Here is a tiny trained network, its code and every weight. The questions are about switching its units off for an input and a class, where a switched-off unit gives its printed mean instead of its output.

import numpy as np


def w(rows, s, z=0):
    codes = np.array(rows[::2]) - 128.0
    scale = np.full(codes.shape[1], s)
    scale[-1] = z or s
    return codes * scale


def norm(h):
    return h / np.sqrt((h * h).mean(-1, keepdims=True) + 1e-5)


def f(y):
    return np.maximum(y, 0)


def log_softmax(a):
    a = a - a.max(-1, keepdims=True)
    return a - np.log(np.exp(a).sum(-1, keepdims=True))


def net(x, mask):
    res = np.array(x, float).reshape(1, 8) / 4 @ E
    u = 0
    for l in range(3):
        y = f(norm(res) @ A[l][:, :-1].T + A[l][:, -1])
        res = res + np.where(mask[u : u + 4], y, B[l][:, -1]) @ B[l][:, :-1]
        u += 4
    return log_softmax(norm(res)[-1] @ U[:, :-1].T + U[:, -1])


A, B = {}, {}
E = w([
[130,137,127,126,132,127,127,123,128],'x0',
[140,64,125,2,137,215,136,146,106],'x1',
[125,129,131,130,130,125,132,129,126],'x2',
[133,129,131,127,125,129,130,123,129],'x3',
[219,101,198,75,91,136,142,155,48],'x4',
[127,127,132,133,130,132,128,125,131],'x5',
[128,124,130,127,131,129,132,127,133],'x6',
[66,161,169,59,80,145,84,114,159],'x7',
],0.0037)
A[0] = w([
[51,111,5,103,179,214,134,94,194,97],'0.n1',
[125,93,57,135,165,199,186,111,153,3],'0.n2',
[216,92,158,172,165,73,171,194,77,86],'0.n3',
[93,177,190,169,19,96,69,46,136,71],'0.n4',
],0.0032,0.0038)
B[0] = w([
[139,191,151,175,143,84,185,154,137,252],'0.n1',
[162,184,173,37,212,2,146,227,121,149],'0.n2',
[94,144,135,166,58,146,204,66,125,232],'0.n3',
[125,137,154,83,196,64,126,171,114,210],'0.n4',
],0.0052,0.0026)
A[1] = w([
[40,171,152,41,134,163,89,140,185,231],'1.n1',
[146,76,118,116,135,162,216,149,123,22],'1.n2',
[64,166,107,60,162,242,202,132,220,4],'1.n3',
[140,117,252,70,4,83,34,163,101,39],'1.n4',
],0.0032,0.0033)
B[1] = w([
[79,89,139,172,16,142,193,116,184,253],'1.n1',
[188,150,82,39,209,163,83,139,106,146],'1.n2',
[135,241,26,142,69,204,253,236,52,160],'1.n3',
[147,181,152,67,244,48,48,224,91,197],'1.n4',
],0.0042,0.004)
A[2] = w([
[29,152,38,196,156,89,134,110,212,96],'2.n1',
[64,118,3,91,192,166,162,162,202,165],'2.n2',
[165,98,80,63,225,180,213,117,117,2],'2.n3',
[157,4,132,31,97,209,129,149,72,97],'2.n4',
],0.0047,0.0015)
B[2] = w([
[165,3,119,48,111,242,57,84,128,254],'2.n1',
[180,228,189,115,164,23,147,197,11,207],'2.n2',
[162,220,115,109,248,65,27,205,82,189],'2.n3',
[60,72,64,239,125,150,82,21,243,243],'2.n4',
],0.0043,0.0046)
U = w([
[244,21,10,214,243,236,20,17,70,126],'0',
[166,241,238,11,245,15,66,243,23,252],'1',
[4,36,226,14,11,211,10,55,246,146],'2',
[5,241,82,2,12,246,244,242,110,40],'3',
[236,144,239,249,12,32,238,15,18,37],'4',
],0.0058,0.0042)

Each question gives the input, the list of numbers given to net, and the class t.
The units are the neurons (one row each of A and B). Each row of codes is followed by its name. A weight is (code - 128) times the scale printed after its matrix; where a second scale follows, it is the last column's (A, B and U).
mask holds one flag per neuron, layer by layer. A switched-off neuron (its flag False) gives its mean, the last column of its row in B, instead of its output. The means were averaged over made-up inputs and are rounded, as every weight is.
A unit's drop is (log p(t) with every unit on - log p(t) with that unit switched off) / (log p(t) with every unit on - log p(t) with every unit switched off).
The circuit of an input: a set's keep is (log p(t) with only the set's units on - log p(t) with every unit switched off) / (log p(t) with every unit on - log p(t) with every unit switched off). Starting from all 12 units, units are removed one at a time, each time the one whose removal leaves the highest keep (on an exact tie, the one counted first), for as long as the keep stays at least 0.8.
circuit, biggest first: the units of the circuit, biggest drop first
unit that matters most: the unit with the biggest drop
k most important neurons: the k neurons with the biggest drops, biggest first
top k neurons in layer l: the k neurons of layer l with the biggest drops, biggest first
drop when u is switched off: that unit's drop, to one decimal
input [-4,1,-1,-8,-7,-4,7,-6], class 1: circuit, biggest first -> [2.n2]
input [-4,-6,-1,-5,-3,2,1,1], class 2: circuit, biggest first -> [2.n1 2.n3]
input [2,-5,2,5,-4,1,-1,1], class 2: circuit, biggest first -> [2.n1 2.n3]
input [-4,1,7,-2,6,2,4,3], class 2: 4 most important neurons -> [2.n4 0.n1 2.n2 2.n3]
input [-8,-7,-8,7,7,-1,-4,1], class 1: 4 most important neurons -> [1.n4 2.n4 1.n1 0.n4]
input [0,-1,3,0,3,6,-8,7], class 1: 2 most important neurons -> [1.n4 2.n4]
input [4,7,-1,0,-4,-8,-7,4], class 3: 2 most important neurons -> [1.n1 1.n3]
input [-1,5,-1,-2,-1,5,-4,5], class 3: 2 most important neurons -> [1.n3 1.n1]
input [1,4,2,4,0,0,0,6], class 3: 2 most important neurons -> [1.n3 2.n1]
input [1,7,-7,7,1,-4,-5,-1], class 0: 2 most important neurons -> [2.n4 2.n3]
input [1,5,-8,6,-7,5,6,1], class 3: 2 most important neurons -> [1.n1 1.n4]
input [2,5,6,-5,0,-7,5,-4], class 1: top 3 neurons in layer 2 -> [2.n3 2.n2 2.n1]
input [3,-4,-5,-2,0,-8,2,-3], class 0: top 2 neurons in layer 2 -> [2.n1 2.n2]
input [7,2,-1,4,4,-5,-7,4], class 2: unit that matters most -> 2.n4
input [-2,8,-7,3,-1,7,-5,2], class 3: top 2 neurons in layer 1 -> [1.n3 1.n1]
input [-7,8,-7,-8,-3,-3,-6,4], class 3: 2 most important neurons -> [1.n3 1.n1]
input [-4,3,3,2,-1,-2,4,4], class 3: 2 most important neurons -> [1.n3 1.n1]
input [8,-8,1,-3,-5,5,6,-1], class 0: 2 most important neurons -> [2.n1 1.n1]
input [-1,2,-3,-6,1,8,-4,0], class 0: top 2 neurons in layer 0 -> [0.n4 0.n2]
input [7,-6,4,-3,-2,-4,-4,-5], class 0: circuit, biggest first -> [2.n1]
input [1,5,1,4,-3,-4,-7,2], class 3: drop when 1.n1 is switched off -> 0.3
input [-7,-4,5,7,4,-1,-4,2], class 1: drop when 1.n4 is switched off -> 0.1
input [-3,6,-2,-4,7,1,1,3], class 2: drop when 2.n4 is switched off -> 1.1
input [2,2,-2,7,7,-4,2,-6], class 0: top 2 neurons in layer 1 -> [1.n1 1.n2]
